Below is a small trained network, with its code and all its weights. Each question gives an input and a class and asks what happens when units are switched off, that is, made to give their printed mean instead of their output.

import numpy as np


def w(rows, s, z=0):
    codes = np.array(rows[::2]) - 128.0
    scale = np.full(codes.shape[1], s)
    scale[-1] = z or s
    return codes * scale


def f(y):
    return y / 2 * (1 + np.tanh(0.7978845608 * (y + 0.044715 * y**3)))


def log_softmax(a):
    a = a - a.max(-1, keepdims=True)
    return a - np.log(np.exp(a).sum(-1, keepdims=True))


def net(x, mask):
    res = np.array(x, float).reshape(1, 6) / 4 @ E
    y = f(res @ A[0][:, :-1].T + A[0][:, -1])
    res = res + np.where(mask, y, B[0][:, -1]) @ B[0][:, :-1]
    return log_softmax(res[-1] @ U[:, :-1].T + U[:, -1])


A, B = {}, {}
E = w([
[135,150,124,127,129,141,151,139,137,123,134],'x0',
[135,56,71,126,123,137,106,159,106,199,206],'x1',
[128,121,138,109,148,133,95,104,161,118,172],'x2',
[98,76,149,165,75,141,74,147,117,106,141],'x3',
[65,1,53,141,110,162,130,87,165,94,64],'x4',
[138,84,152,207,171,125,122,217,131,164,55],'x5',
],0.0097)
A[0] = w([
[146,68,83,150,112,138,174,144,94,180,229,91],'neuron 0',
[161,134,188,120,96,121,126,107,147,53,79,79],'neuron 1',
[60,55,79,111,145,202,166,73,168,123,67,179],'neuron 2',
[78,145,127,75,66,154,176,2,71,53,239,252],'neuron 3',
[114,101,193,156,182,154,134,175,197,176,102,91],'neuron 4',
[127,133,177,166,153,118,144,76,114,65,100,45],'neuron 5',
],0.0072,0.0042)
B[0] = w([
[193,186,100,76,165,200,89,127,156,166,15,171],'neuron 0',
[158,167,34,153,148,216,129,54,91,224,53,153],'neuron 1',
[153,200,208,92,118,129,174,174,27,254,181,222],'neuron 2',
[146,56,107,149,118,139,210,171,89,133,115,250],'neuron 3',
[220,35,89,113,77,14,162,120,66,137,109,161],'neuron 4',
[185,120,36,151,126,142,33,123,121,235,20,141],'neuron 5',
],0.0083,0.011)
U = w([
[176,144,51,108,146,237,65,108,153,176,93,50],'0',
[114,122,144,151,169,161,153,160,111,137,162,241],'1',
[138,106,189,112,124,138,157,141,129,135,146,222],'2',
[126,178,233,100,79,122,135,129,113,200,199,52],'3',
[172,45,95,131,101,58,185,124,133,120,148,54],'4',
[94,133,140,103,139,141,123,159,105,126,146,231],'5',
[30,118,115,105,146,95,100,118,212,88,160,42],'6',
[2,148,57,133,135,85,70,99,229,68,167,2],'7',
],0.0092,0.0053)

Each question gives the input, the list of numbers given to net, and the class t.
The units are the neurons (one row each of A and B). Each row of codes is followed by its name. A weight is (code - 128) times the scale printed after its matrix; where a second scale follows, it is the last column's (A, B and U).
mask holds one flag per neuron, in row order. A switched-off neuron (its flag False) gives its mean, the last column of its row in B, instead of its output. The means were averaged over made-up inputs and are rounded, as every weight is.
A unit's drop is (log p(t) with every unit on - log p(t) with that unit switched off) / (log p(t) with every unit on - log p(t) with every unit switched off).
The circuit of an input: a set's keep is (log p(t) with only the set's units on - log p(t) with every unit switched off) / (log p(t) with every unit on - log p(t) with every unit switched off). Starting from all 6 units, units are removed one at a time, each time the one whose removal leaves the highest keep (on an exact tie, the one counted first), for as long as the keep stays at least 0.8.
units of the circuit, in order: the units of the circuit, biggest drop first
most important unit: the unit with the biggest drop
k most important neurons: the k neurons with the biggest drops, biggest first
drop of u: that unit's drop, to one decimal
input [3,-8,-7,6,-6,8], class 0: units of the circuit, in order : (neuron 1; neuron 5)
input [3,8,-8,-3,-5,0], class 0: most important unit : neuron 0
input [2,4,8,-3,-6,-3], class 1: 3 most important neurons : (neuron 2; neuron 3; neuron 4)
input [-3,-8,-8,3,-5,0], class 0: units of the circuit, in order : (neuron 1; neuron 5)
input [-5,1,8,-8,-7,-6], class 1: units of the circuit, in order : (neuron 3; neuron 2)
input [4,3,1,-1,-2,6], class 4: 3 most important neurons : (neuron 4; neuron 2; neuron 1)
input [2,-5,-2,2,-6,-8], class 4: 3 most important neurons : (neuron 3; neuron 2; neuron 0)
input [3,-8,-6,-8,-1,-4], class 0: 2 most important neurons : (neuron 1; neuron 5)
input [1,5,1,5,2,-2], class 0: 2 most important neurons : (neuron 0; neuron 4)
input [6,2,7,2,-7,-3], class 1: units of the circuit, in order : (neuron 2; neuron 3)
input [5,1,-1,0,8,6], class 3: 2 most important neurons : (neuron 2; neuron 3)
input [-3,-6,-3,-5,-3,-6], class 0: units of the circuit, in order : (neuron 1; neuron 2)
input [0,-8,-2,4,-3,6], class 0: units of the circuit, in order : (neuron 1; neuron 5)
input [-6,8,1,8,5,-2], class 0: units of the circuit, in order : (neuron 0)
input [2,-6,-5,1,2,7], class 4: 2 most important neurons : (neuron 4; neuron 0)
input [3,-1,-4,-2,-7,-8], class 4: units of the circuit, in order : (neuron 3; neuron 2)
input [-4,-2,8,1,-5,-7], class 1: 2 most important neurons : (neuron 3; neuron 4)
input [-2,6,-2,5,-1,-3], class 0: 2 most important neurons : (neuron 0; neuron 2)
input [1,-1,0,1,7,-7], class 3: 2 most important neurons : (neuron 2; neuron 4)
input [0,-4,1,4,-1,-8], class 4: 3 most important neurons : (neuron 3; neuron 2; neuron 0)
input [-2,1,-5,7,-3,-8], class 4: units of the circuit, in order : (neuron 3)
input [-1,-8,0,4,-2,4], class 0: drop of neuron 1 : 0.3
